Here is a tiny trained network, its code and every weight. The questions are about switching its units off for an input and a target symbol, where a switched-off unit gives its printed mean instead of its output.

import numpy as np


def w(rows, s, z=0):
    codes = np.array(rows[::2]) - 128.0
    scale = np.full(codes.shape[1], s)
    scale[-1] = z or s
    return codes * scale


def f(y):
    return np.maximum(y, 0)


def softmax(a):
    e = np.exp(a - a.max(-1, keepdims=True))
    return e / e.sum(-1, keepdims=True)


def log_softmax(a):
    a = a - a.max(-1, keepdims=True)
    return a - np.log(np.exp(a).sum(-1, keepdims=True))


def net(x, mask):
    ids = ['ΛΠΦΨΩαβγδεζηθμστ'.index(c) for c in x.split()]
    T = len(ids)
    res = E[ids] + P[:T]
    u = 0
    for l in range(2):
        q, k, v = (res @ M[l].T for M in (Q, K, V))
        z = softmax(np.where(np.tri(T) > 0, q @ k.T / 4**0.5, -1e9)) @ v
        res = res + np.where(mask[u], z, O[l][:, -1]) @ O[l][:, :-1]
        u += 1
        y = f(res @ A[l][:, :-1].T + A[l][:, -1])
        res = res + np.where(mask[u : u + 4], y, B[l][:, -1]) @ B[l][:, :-1]
        u += 4
    return log_softmax(res[-1] @ U[:, :-1].T + U[:, -1])


Q, K, V, O, A, B = {}, {}, {}, {}, {}, {}
E = w([
[117,250,68,187],'Λ',
[130,178,207,198],'Π',
[18,57,139,165],'Φ',
[47,151,64,176],'Ψ',
[87,69,206,187],'Ω',
[53,197,144,170],'α',
[131,127,149,4],'β',
[79,100,119,42],'γ',
[131,195,107,174],'δ',
[155,188,41,139],'ε',
[198,44,197,52],'ζ',
[85,95,79,155],'η',
[130,21,82,174],'θ',
[97,131,133,172],'μ',
[91,106,107,190],'σ',
[72,120,68,110],'τ',
],0.014)
P = w([
[172,202,137,42],'0',
[165,188,148,30],'1',
[164,163,147,63],'2',
[176,193,136,49],'3',
[151,168,147,55],'4',
[160,190,144,14],'5',
[149,193,159,45],'6',
[172,189,130,95],'7',
[165,167,137,64],'8',
[146,175,140,32],'9',
[164,188,151,69],'10',
[151,174,130,47],'11',
[138,198,137,2],'12',
[147,186,152,18],'13',
],0.0021)
Q[0] = w([
[94,176,63,167],'0.h0',
[179,186,174,196],'0.h0',
[159,201,7,58],'0.h0',
[127,139,82,183],'0.h0',
],0.012)
K[0] = w([
[2,206,48,198],'0.h0',
[159,175,162,180],'0.h0',
[104,207,20,90],'0.h0',
[128,128,58,250],'0.h0',
],0.0089)
V[0] = w([
[178,136,126,178],'0.h0',
[254,85,143,22],'0.h0',
[109,168,169,193],'0.h0',
[160,132,174,172],'0.h0',
],0.0083)
O[0] = w([
[122,179,126,62,139],'0.h0',
[152,110,116,254,4],'0.h0',
[114,97,100,45,229],'0.h0',
[153,122,157,24,180],'0.h0',
],0.0086,0.0048)
A[0] = w([
[23,164,2,83,255],'0.n0',
[60,131,158,119,214],'0.n1',
[124,183,190,124,169],'0.n2',
[195,57,87,78,242],'0.n3',
],0.0094,0.0047)
B[0] = w([
[94,135,147,244,255],'0.n0',
[128,87,216,134,223],'0.n1',
[141,153,195,79,197],'0.n2',
[189,87,97,190,166],'0.n3',
],0.011,0.0097)
Q[1] = w([
[111,107,59,94],'1.h0',
[148,36,71,9],'1.h0',
[116,107,141,164],'1.h0',
[152,74,140,161],'1.h0',
],0.012)
K[1] = w([
[46,132,41,136],'1.h0',
[28,88,22,40],'1.h0',
[126,91,169,194],'1.h0',
[152,3,141,165],'1.h0',
],0.0064)
V[1] = w([
[52,152,154,109],'1.h0',
[225,94,174,193],'1.h0',
[64,136,68,76],'1.h0',
[82,1,91,120],'1.h0',
],0.0077)
O[1] = w([
[219,163,143,228,167],'1.h0',
[218,110,25,39,237],'1.h0',
[2,131,177,218,1],'1.h0',
[149,57,109,118,79],'1.h0',
],0.0046,0.0087)
A[1] = w([
[140,15,36,85,35],'1.n0',
[219,163,80,59,3],'1.n1',
[17,52,62,254,101],'1.n2',
[209,173,185,62,63],'1.n3',
],0.0067,0.0049)
B[1] = w([
[33,247,153,42,175],'1.n0',
[13,47,158,186,165],'1.n1',
[28,109,4,34,211],'1.n2',
[43,146,2,95,254],'1.n3',
],0.0064,0.008)
U = w([
[123,199,113,166,77],'Λ',
[119,184,138,55,154],'Π',
[72,46,174,123,72],'Φ',
[54,173,100,133,2],'Ψ',
[205,32,204,104,138],'Ω',
[108,140,201,170,98],'α',
[252,116,115,158,220],'β',
[160,111,118,151,162],'γ',
[172,158,125,159,151],'δ',
[180,190,57,171,159],'ε',
[151,121,114,132,114],'ζ',
[137,122,95,147,124],'η',
[164,114,39,72,108],'θ',
[179,105,156,164,186],'μ',
[152,116,121,150,140],'σ',
[115,143,93,143,96],'τ',
],0.011,0.0097)

Each question gives the input, a string of symbols that net reads in full, and the target symbol t.
The units are the heads (4 rows each of Q, K, V and O) and the neurons (one row each of A and B). Each row of codes is followed by its name. A weight is (code - 128) times the scale printed after its matrix; where a second scale follows, it is the last column's (O, A, B and U).
mask holds one flag per unit, layer by layer, with each layer's heads first. A switched-off unit (its flag False) gives its mean, the last column of its rows in O or B, instead of its output. The means were averaged over made-up inputs and are rounded, as every weight is.
A unit's drop is (log p(t) with every unit on - log p(t) with that unit switched off) / (log p(t) with every unit on - log p(t) with every unit switched off).
The circuit of an input: a set's keep is (log p(t) with only the set's units on - log p(t) with every unit switched off) / (log p(t) with every unit on - log p(t) with every unit switched off). Starting from all 10 units, units are removed one at a time, each time the one whose removal leaves the highest keep (on an exact tie, the one counted first), for as long as the keep stays at least 0.8.
circuit, biggest first: the units of the circuit, biggest drop first
most important unit: the unit with the biggest drop
k most important neurons: the k neurons with the biggest drops, biggest first
top k neurons in layer l: the k neurons of layer l with the biggest drops, biggest first
drop when u is switched off: that unit's drop, to one decimal
input θ Φ α η Π Λ Π Π Λ σ Π δ Ψ Ψ, target Ψ: most important unit : 0.n0
input Π Ψ ζ ε Φ, target θ: circuit, biggest first : (1.h0, 0.h0)
input α Π Ψ Π Π Π δ ζ Π Π μ, target θ: circuit, biggest first : (0.h0, 1.h0)
input Π β Φ Ψ Π ζ, target θ: circuit, biggest first : (1.h0, 1.n0, 0.n0, 0.h0)
input Π ζ Ψ, target θ: 2 most important neurons : (0.n2, 1.n2)
input Φ Ψ Φ β Φ γ Ω ζ θ, target θ: top 2 neurons in layer 0 : (0.n2, 0.n3)
input Π Φ ε β α Π η Π Π Π α Π θ, target θ: 4 most important neurons : (0.n3, 0.n2, 1.n2, 1.n0)
input ζ α Π, target θ: circuit, biggest first : (0.h0, 1.h0)
input ε μ Φ τ Π Φ Π α, target α: top 2 neurons in layer 1 : (1.n3, 1.n2)
input α Π Π Π μ β δ Ω Π ε, target ε: top 2 neurons in layer 0 : (0.n1, 0.n0)
input Π Π ζ Π Ψ α β α β Π Ω, target θ: circuit, biggest first : (1.h0, 0.n3)
input β Π β ζ Π Ψ, target θ: top 3 neurons in layer 0 : (0.n2, 0.n0, 0.n3)
input Π Φ Φ Φ Π α Π Π α ε, target ε: drop when 0.h0 is switched off : 0.0
input Π Φ Φ ζ δ, target θ: drop when 0.n3 is switched off : 0.2
input Φ Λ ε ζ μ, target θ: drop when 1.h0 is switched off : 2.0
input Ω Φ α Π Π Ω Φ Ω ζ β Φ, target Π: top neuron in layer 1 : (1.n0)
